Both labels of each row:
-174; -102; -8; -45; 50; 71; -238; 97; -97; 72; -112; 13; 112; 3; -154; -171; 253; -139; 53; 151; 171; 81; 116; 274; 97; 305; 292 | Notu & E
66; 62; 99; 83; -116; 38; -224; 78; -61; 40; -451; -164; 71; 47; -136; -88; 514; 25; -72; 126; 316; -23; 189; -128; 0; 146; -113 | ran & E
-41; 81; 137; 12; 82; 292; 20; -130; -99; 36; -344; -113; 89; -88; -106; -58; 40; 114; 167; -14; 57; -82; 271; -168; 27; 250; 181 | peko & E
-121; -58; -106; -74; 247; 20; 171; 96; -100; -139; 293; -61; 41; -84; 117; 5; 333; -41; 88; 379; 136; -42; 105; 58; 17; -28; -45 | peko & E
144; 30; -115; 123; 228; 244; 66; 96; 90; 78; -40; -85; 22; -109; 234; 103; -204; -124; 160; 31; 139; 91; -267; 29; 85; -20; 190 | Notu & W
95; 21; -91; 121; 493; 394; 342; -334; 201; 119; 6; -120; -40; -229; 170; -83; -518; -17; 223; 119; -53; 108; -79; -198; -91; 333; 530 | Notu & W
180; 49; 50; 36; -121; 91; -279; 1; -40; 171; 63; 110; 100; 78; -64; -4; 353; 2; 41; 128; -160; 29; 104; 245; 22; -105; -130 | ran & W
-632; 38; 31; 13; 407; -140; -83; 277; -83; 4; -84; 41; 103; -83; 92; -65; 250; -83; -94; 193; 122; 3; 32; 234; 24; 318; 194 | peko & K
419; 34; -114; 109; 58; 111; 106; 47; -50; 218; -96; -232; 233; -112; 73; -310; 434; -201; -85; 174; -154; 23; 69; 154; 36; 13; 0 | Notu & W
142; 61; -61; 110; 283; 1; -235; 176; 32; -100; -321; -244; -75; -40; -205; -68; 309; -26; 140; 247; 30; 132; 3; 69; -69; 116; 117 | Notu & E
-6; -119; -190; -39; -150; 101; 116; -236; 13; -91; 66; -5; -111; 209; -88; -128; -1; -64; 67; -62; 74; -37; 202; -13; -27; 158; 148 | peko & W
36; 64; -1; -51; 253; -113; 18; 253; 9; -39; -123; 17; -167; -121; -51; -128; 472; -70; 120; 101; -51; 78; -147; 35; -27; -113; 10 | Notu & K
-347; 87; 38; -121; 126; -88; -45; -15; 133; 4; -312; -42; 67; -50; -172; 204; -98; -69; 124; 21; 102; -153; -247; 187; -615; 199; 237 | Notu & K
332; -7; 33; 228; -42; 90; -195; -656; 56; 262; -474; -12; 22; 30; -16; -159; 123; 104; -122; -74; 27; 22; 375; -475; -21; 607; 159 | ran & W
-49; 179; -53; 29; 463; -62; -319; -73; 31; 63; -254; -207; -234; -65; -146; 249; 312; -28; 192; 211; 200; -30; -171; 107; -2; 88; -206 | peko & K
-234; 62; 56; -120; 312; -55; 10; -100; -80; -62; 0; 150; -104; -130; -53; -49; -136; 14; -3; 23; 80; 39; -56; 66; -42; 397; 222 | peko & E
45; -18; -103; 45; -256; 101; 208; 197; 1; -29; -319; 67; 57; -235; -161; -235; -198; 37; 28; -74; 15; 24; -32; -261; 21; 167; 141 | Notu & W
-32; 101; -104; 71; 236; 4; -168; -67; 84; 41; -142; -156; 84; -110; -72; -106; 352; 9; 241; 192; 121; -21; 178; -7; -17; 348; 48 | Notu & E
55; -26; 4; 88; 37; 89; -166; -150; 120; -88; 239; -9; -63; 125; 240; -147; 108; 17; 97; 395; -31; 11; 161; 16; -72; 166; -84 | peko & E
134; -14; -86; -38; 104; -64; 116; -258; -35; -2; 406; 35; -201; -84; 101; -142; -179; -33; 100; 47; -109; 91; 116; 81; 33; 52; 176 | Notu & W
-106; 68; 84; -125; 517; -39; 222; 11; -127; -81; -90; -216; -164; -170; 80; 57; -183; -20; -79; 109; 30; 17; -206; -144; -68; 158; 299 | Notu & K
-103; 134; 32; 7; 79; 90; -463; -191; -217; 28; -132; -3; 171; 34; -189; -219; 476; 75; 190; 292; -32; 82; 285; -102; -8; 422; -75 | ran & E
-33; 22; 58; -28; 503; 190; -41; -126; -162; 40; 60; -49; -31; -33; 10; 6; 214; 23; 21; 367; 109; -114; 109; 3; 70; 235; -236 | peko & E
-274; -121; -31; -88; 125; -71; 244; -198; 86; 58; 449; 238; -223; -80; 150; 177; -404; -322; 91; -54; 34; 50; -210; 169; -149; -366; -77 | peko & S
-181; 31; -137; 14; 248; 124; 134; -134; -39; 4; 46; -54; -243; 54; 16; 216; 9; -4; 163; 40; 11; 39; -148; -44; -33; -261; -299 | peko & K
-221; 91; 57; -106; 449; 223; 74; -116; -87; -123; -175; -100; -18; -53; -89; -3; -63; 76; 91; 74; 398; -165; 58; -334; -36; 336; 4 | peko & E
-171; -39; 155; -125; 207; 49; 36; 71; -171; 13; 331; 46; -20; 22; -58; -2; 30; 324; 73; 228; -1; -27; 57; 148; -48; -102; -183 | peko & E
-193; -61; -1; -179; 265; 52; -129; -56; -9; -166; 299; 22; -132; -54; -61; 7; 155; 58; 161; 368; 202; -214; -124; 242; 173; 79; -125 | peko & E
265; 87; -164; 212; 65; 173; -138; 202; 44; 219; -135; -140; -104; -152; 134; -84; 134; -1; -31; 134; 98; -23; 55; -98; -21; -73; -27 | Notu & W
139; -38; 76; 93; -29; -52; -274; -101; 2; 114; -471; -66; 44; 17; -168; -325; 505; -68; -33; 135; 71; 12; 259; -90; 41; 131; -35 | ran & E
253; 60; -222; 195; 96; 214; -73; -215; 64; 110; -56; -163; -289; -70; 233; -36; 230; -34; 146; 162; -28; 138; 32; -119; 99; 84; -86 | Notu & W
48; 175; -161; 46; 474; 40; -278; -260; 80; 89; -65; -256; -91; -79; -29; 62; 339; 73; 115; 382; 103; 13; 48; 187; -32; 387; 75 | peko & E
-411; 129; 119; -112; 137; -408; 81; 261; -8; -42; -109; -57; -91; -103; -101; 179; 80; -44; 33; 28; -139; 116; -356; 279; 36; -78; 66 | Notu & K
-23; 52; -14; 24; 220; 179; 46; 28; 39; 95; 225; -4; -137; 35; 207; 61; -103; -90; -13; 307; 60; -56; -133; 125; 17; 16; 206 | Notu & W
69; -58; -140; 103; -379; 136; 180; -207; 126; -77; 718; 176; -131; -181; 153; -272; -223; -84; 178; 233; -177; 206; 172; 62; 97; -111; 97 | Notu & W
371; 64; -201; 145; -107; 209; 169; -304; 91; 147; 164; -66; -306; 0; 127; -111; 51; -115; 210; 41; -64; -7; 30; -219; 120; -157; -17 | Notu & W
-82; -77; 191; -96; 368; -32; -182; -195; -184; 33; -106; 25; -24; -86; -253; -177; 353; -53; -10; 187; 235; -231; 126; 19; 123; 477; 372 | peko & E
140; -114; 369; 111; 24; 70; -267; -37; 123; -8; 265; 112; 89; -68; 224; -74; 48; 65; 68; 106; -261; 75; 128; 96; -49; 94; 104 | Notu & W
-142; 75; -55; -96; 290; 143; -133; -20; -41; 71; -482; -139; -35; -121; -115; -23; 718; 31; 36; 12; 294; -32; -75; -132; -124; 177; 6 | peko & E
122; 92; 6; -31; -18; 238; 16; -332; 104; 23; 259; 19; -227; 29; 18; 52; 61; -11; 219; 58; 104; 18; 147; -82; 75; -294; -350 | peko & W
225; 112; -43; 177; -244; 249; 60; -106; 140; 21; -101; 107; -100; -9; 72; 5; -216; -99; 225; -72; -34; 71; -17; -16; -120; -158; -150 | peko & W
-128; 71; 7; -57; 276; -91; 41; -15; 99; -89; -389; 195; -6; -88; -162; -27; -95; 68; -4; 12; 110; 130; -100; -101; 50; 154; 140 | peko & K
134; -52; -146; 25; -33; 290; -30; -595; 39; -51; -57; -71; 24; -153; -98; -209; -122; 10; 168; 47; 107; -21; 93; -277; -184; 167; 154 | Notu & W

Both labels of each row:
144; 65; 129; 481; -346; -244; 224; -152; 8; -97; -26; -57; 89; -75; -129; 53; -102; -135; 360; -24; -94; 193; -107; 18; -34; -6; 47 | nilo & V
441; -17; -182; 113; -195; -48; 302; 76; 166; -285; -474; 8; -147; -191; -121; -55; -143; -376; -58; -133; 403; 147; 285; -87; -306; 122; 520 | Gis & R
407; 139; -38; 99; -413; 254; 332; 53; 99; 266; -363; -472; 111; -319; 198; 22; -155; 410; -52; -73; 281; 151; 34; -117; -121; 72; 562 | Gili & V
337; -44; -103; 57; -617; 67; 645; -202; 129; -64; -410; -30; -187; -72; 51; -130; -201; -4; -145; -117; -21; 567; 143; -24; -462; -72; 543 | Gili & R
173; -19; 81; 257; -469; 138; 379; -78; -70; 113; -156; -121; 12; 82; 197; -5; -132; 219; -72; -74; -70; 328; -82; 2; -83; -22; 238 | Gili & V
127; -35; -136; 464; -519; -232; 239; -179; 107; -180; -292; -176; 66; -67; -59; -74; -176; -442; -263; -74; -105; 525; -133; 11; -202; -148; 109 | nilo & V
107; -24; -138; 351; -144; -81; 126; -24; 23; -160; -137; -37; 142; -78; 26; -7; 32; -434; -425; -44; 65; 234; -123; -90; 19; -87; 52 | Gis & V
-24; -33; -21; 423; -323; -128; 90; -93; 54; -26; -169; -183; 122; -35; -2; -18; -99; -200; 332; -24; -6; 266; -223; 28; -135; -116; 40 | nilo & V
192; 31; -54; 258; -461; 50; 472; -119; 28; 60; -51; -198; 24; -21; 210; 6; -87; 121; -313; -128; -100; 354; -71; 13; -104; -42; 208 | les & V
91; -45; -268; 516; -238; -41; 232; 56; 18; -277; 1; -176; 103; 148; 129; -65; 62; -407; -495; -62; -154; 199; -246; -63; -33; -166; 38 | Gis & V
180; -65; -197; 401; -153; -318; 30; 86; 141; -318; -113; -65; 147; 42; -45; -86; 173; -646; -150; -12; 69; 118; -214; -91; -33; -87; 138 | Gis & V
54; 34; 26; 344; -570; 95; 594; -151; -71; -3; 180; 27; -108; 93; 84; -3; -112; 106; -226; -124; -222; 400; -119; -54; -293; -145; 226 | Gili & V
140; -3; 7; 325; -327; -217; 30; -96; 80; -6; -271; -72; 43; -142; -123; 51; -110; -248; 324; -30; 109; 227; -112; 114; -133; -57; 99 | nilo & V
-48; -53; -58; 232; -295; -172; 753; -299; 49; 32; 78; 299; -110; 217; 118; 30; -52; -157; -267; -110; -468; 498; -51; 43; -304; -126; 91 | les & R
177; -14; 1; 419; -489; -353; 249; -71; 196; -197; -155; -191; 145; -143; -97; -21; -52; -448; 679; -95; 364; 366; -95; -62; -336; -178; 289 | nilo & R
122; -43; -289; 461; 55; -94; 331; 1; 80; -207; -90; 7; 66; -6; -83; -49; -36; -400; -80; -105; -36; 173; 43; -24; -73; 2; 145 | Gis & V
111; 11; -167; 267; -365; -70; 376; -86; 126; -201; 247; -167; 175; -237; 119; 62; 43; -384; -268; -155; 316; 454; -127; -207; -186; -183; 191 | Gis & V
157; 6; 18; -93; -215; -71; 527; -44; 216; 162; -115; -107; -1; -57; 172; 22; -5; 255; 109; -125; 110; 185; 95; 42; -249; 65; 281 | Gili & R
66; -28; -177; 348; -298; -124; 335; -107; -30; -166; 12; -16; 4; 72; -61; -13; -29; -235; -412; -79; -349; 336; -37; -4; -33; -78; 16 | nilo & V
408; 78; 92; 9; -538; 418; 23; 168; -135; 42; -272; -338; -15; -89; 257; -101; -73; 294; -332; 33; 306; 63; -125; -164; 34; -28; 413 | les & R
52; 41; 95; 295; -533; 10; 517; -183; -35; 40; 227; -129; 5; 50; 125; 10; -41; 145; -181; -81; -99; 354; -135; -91; -115; -129; 53 | Gili & V
74; -20; -204; 379; -85; -110; 192; -86; 57; -97; 48; 12; 47; 101; -15; 16; 16; -199; -312; -54; -302; 130; -73; -31; -50; -99; 38 | Gis & V
369; -37; 66; 330; -436; -115; 315; 31; 128; -75; -313; 51; -63; 202; 44; -105; -58; -194; 188; -62; 153; 86; -111; -4; -361; -20; 465 | les & R
307; -65; -252; 648; -92; -86; 288; 27; -58; -322; -239; 122; 74; 260; -93; -137; 20; -550; -592; -102; -471; 205; -47; 0; 171; -7; 133 | Gis & V
